Below is a small trained network, with its code and all its weights. Each question gives an input and a class and asks what happens when units are switched off, that is, made to give their printed mean instead of their output.

import numpy as np


def w(rows, s, z=0):
    codes = np.array(rows[::2]) - 128.0
    scale = np.full(codes.shape[1], s)
    scale[-1] = z or s
    return codes * scale


def norm(h):
    return h / np.sqrt((h * h).mean(-1, keepdims=True) + 1e-5)


def f(y):
    return np.maximum(y, 0)


def log_softmax(a):
    a = a - a.max(-1, keepdims=True)
    return a - np.log(np.exp(a).sum(-1, keepdims=True))


def net(x, mask):
    res = np.array(x, float).reshape(1, 6) / 4 @ E
    u = 0
    for l in range(3):
        y = f(norm(res) @ A[l][:, :-1].T + A[l][:, -1])
        res = res + np.where(mask[u : u + 8], y, B[l][:, -1]) @ B[l][:, :-1]
        u += 8
    return log_softmax(norm(res)[-1] @ U[:, :-1].T + U[:, -1])


A, B = {}, {}
E = w([
[194,118,101,155,131],'x0',
[152,47,214,132,168],'x1',
[43,2,97,183,134],'x2',
[55,128,120,131,211],'x3',
[130,103,10,139,45],'x4',
[173,57,110,37,69],'x5',
],0.0087)
A[0] = w([
[177,133,106,71,3,67],'0.n0',
[143,230,157,161,88,129],'0.n1',
[219,76,93,144,101,115],'0.n2',
[71,51,104,170,55,140],'0.n3',
[108,105,216,183,128,215],'0.n4',
[56,141,171,124,165,5],'0.n5',
[166,147,57,157,91,1],'0.n6',
[137,50,100,146,145,101],'0.n7',
],0.021,0.0041)
B[0] = w([
[107,85,165,82,252,250],'0.n0',
[101,222,148,177,30,207],'0.n1',
[199,129,48,174,178,217],'0.n2',
[186,112,98,226,96,238],'0.n3',
[188,155,211,101,139,217],'0.n4',
[43,174,161,173,197,184],'0.n5',
[82,155,83,59,146,187],'0.n6',
[75,53,125,118,56,191],'0.n7',
],0.025,0.013)
A[1] = w([
[107,75,33,163,160,105],'1.n0',
[51,172,113,146,147,2],'1.n1',
[6,115,56,104,115,67],'1.n2',
[18,58,201,121,93,118],'1.n3',
[112,177,113,66,187,151],'1.n4',
[158,83,170,17,136,200],'1.n5',
[63,32,118,159,157,101],'1.n6',
[136,98,162,39,122,118],'1.n7',
],0.02,0.0026)
B[1] = w([
[139,37,171,221,165,248],'1.n0',
[90,115,32,150,207,188],'1.n1',
[66,50,83,29,73,160],'1.n2',
[169,197,224,77,97,178],'1.n3',
[5,120,168,99,138,220],'1.n4',
[152,168,154,85,221,178],'1.n5',
[146,73,153,210,66,214],'1.n6',
[132,99,137,106,210,150],'1.n7',
],0.02,0.011)
A[2] = w([
[178,107,137,2,179,85],'2.n0',
[204,168,159,139,57,33],'2.n1',
[116,91,141,96,104,62],'2.n2',
[215,84,94,106,123,139],'2.n3',
[75,135,124,86,138,96],'2.n4',
[129,100,156,56,146,5],'2.n5',
[179,107,162,121,78,133],'2.n6',
[123,176,172,165,140,199],'2.n7',
],0.021,0.0024)
B[2] = w([
[42,238,197,224,165,204],'2.n0',
[136,76,164,29,74,186],'2.n1',
[147,122,162,133,129,134],'2.n2',
[5,157,117,216,131,187],'2.n3',
[224,93,49,54,179,187],'2.n4',
[135,143,131,105,188,170],'2.n5',
[217,93,100,4,205,176],'2.n6',
[192,96,163,98,155,254],'2.n7',
],0.022,0.0097)
U = w([
[135,50,74,195,115,240],'0',
[90,167,175,105,208,221],'1',
[46,153,24,86,113,5],'2',
[108,196,115,90,5,4],'3',
[172,104,186,94,73,67],'4',
],0.02,0.0026)

Each question gives the input, the list of numbers given to net, and the class t.
The units are the neurons (one row each of A and B). Each row of codes is followed by its name. A weight is (code - 128) times the scale printed after its matrix; where a second scale follows, it is the last column's (A, B and U).
mask holds one flag per neuron, layer by layer. A switched-off neuron (its flag False) gives its mean, the last column of its row in B, instead of its output. The means were averaged over made-up inputs and are rounded, as every weight is.
A unit's drop is (log p(t) with every unit on - log p(t) with that unit switched off) / (log p(t) with every unit on - log p(t) with every unit switched off).
The circuit of an input: a set's keep is (log p(t) with only the set's units on - log p(t) with every unit switched off) / (log p(t) with every unit on - log p(t) with every unit switched off). Starting from the 12 units with the biggest drops (on a tie, the unit counted first), units are removed one at a time, each time the one whose removal leaves the highest keep (on an exact tie, the one counted first), for as long as the keep stays at least 0.8.
units of the circuit, in order: the units of the circuit, biggest drop first
most important unit: the unit with the biggest drop
k most important neurons: the k neurons with the biggest drops, biggest first
top k neurons in layer l: the k neurons of layer l with the biggest drops, biggest first
drop of u: that unit's drop, to one decimal
input [-5,-6,5,2,6,2], class 0: most important unit -> 0.n3
input [-5,3,-7,2,1,-6], class 3: units of the circuit, in order -> (0.n1, 0.n0)
input [-3,8,4,1,5,0], class 0: 2 most important neurons -> (0.n3, 0.n1)
input [3,4,6,2,-7,6], class 4: units of the circuit, in order -> (0.n7, 1.n3)
input [-2,7,6,3,-5,2], class 4: units of the circuit, in order -> (0.n0, 0.n7, 1.n3)
input [4,-2,-3,8,1,2], class 2: units of the circuit, in order -> (0.n3, 0.n4, 1.n2)
input [2,1,-8,-4,7,-6], class 2: 2 most important neurons -> (0.n1, 0.n6)
input [-5,5,-3,-8,-6,-4], class 4: 2 most important neurons -> (0.n0, 0.n1)
input [-3,0,-6,8,6,-3], class 2: 2 most important neurons -> (0.n4, 0.n3)
input [-6,0,-4,-6,-4,-8], class 3: 3 most important neurons -> (0.n1, 0.n0, 1.n0)
input [4,6,-6,-4,-6,-3], class 4: top 2 neurons in layer 0 -> (0.n0, 0.n1)
input [0,-6,-6,6,2,-4], class 2: 3 most important neurons -> (0.n4, 0.n3, 1.n1)
input [-8,0,4,8,3,3], class 0: 2 most important neurons -> (0.n3, 0.n4)
input [5,0,6,-3,-4,-5], class 4: top neuron in layer 0 -> (0.n0)
input [-3,7,2,2,2,4], class 0: 2 most important neurons -> (0.n3, 0.n1)
input [-2,1,-7,3,-1,-1], class 3: 2 most important neurons -> (0.n1, 0.n0)
input [-8,-8,0,6,-3,-2], class 2: top 2 neurons in layer 0 -> (0.n4, 0.n0)
input [0,8,-2,-3,7,-7], class 4: 2 most important neurons -> (0.n4, 2.n1)
input [-5,2,4,-5,4,-7], class 4: 2 most important neurons -> (0.n4, 0.n2)
input [1,-1,4,-5,4,-8], class 0: units of the circuit, in order -> (0.n3)
input [-3,-7,-8,6,3,-4], class 3: top 3 neurons in layer 0 -> (0.n1, 0.n0, 0.n5)
input [6,-1,-4,2,-7,-1], class 4: top 3 neurons in layer 0 -> (0.n0, 0.n6, 0.n1)
input [1,4,2,0,-1,4], class 0: top 2 neurons in layer 0 -> (0.n2, 0.n1)
input [7,-4,0,8,-5,1], class 2: drop of 0.n0 -> 0.5
input [2,0,2,-6,3,-1], class 0: drop of 0.n4 -> 0.0
input [-2,-8,-2,6,0,-2], class 2: drop of 0.n4 -> 0.2
input [2,-7,0,-8,-7,-6], class 3: units of the circuit, in order -> (0.n1)
input [-1,0,4,1,-2,-1], class 4: drop of 0.n2 -> 0.1
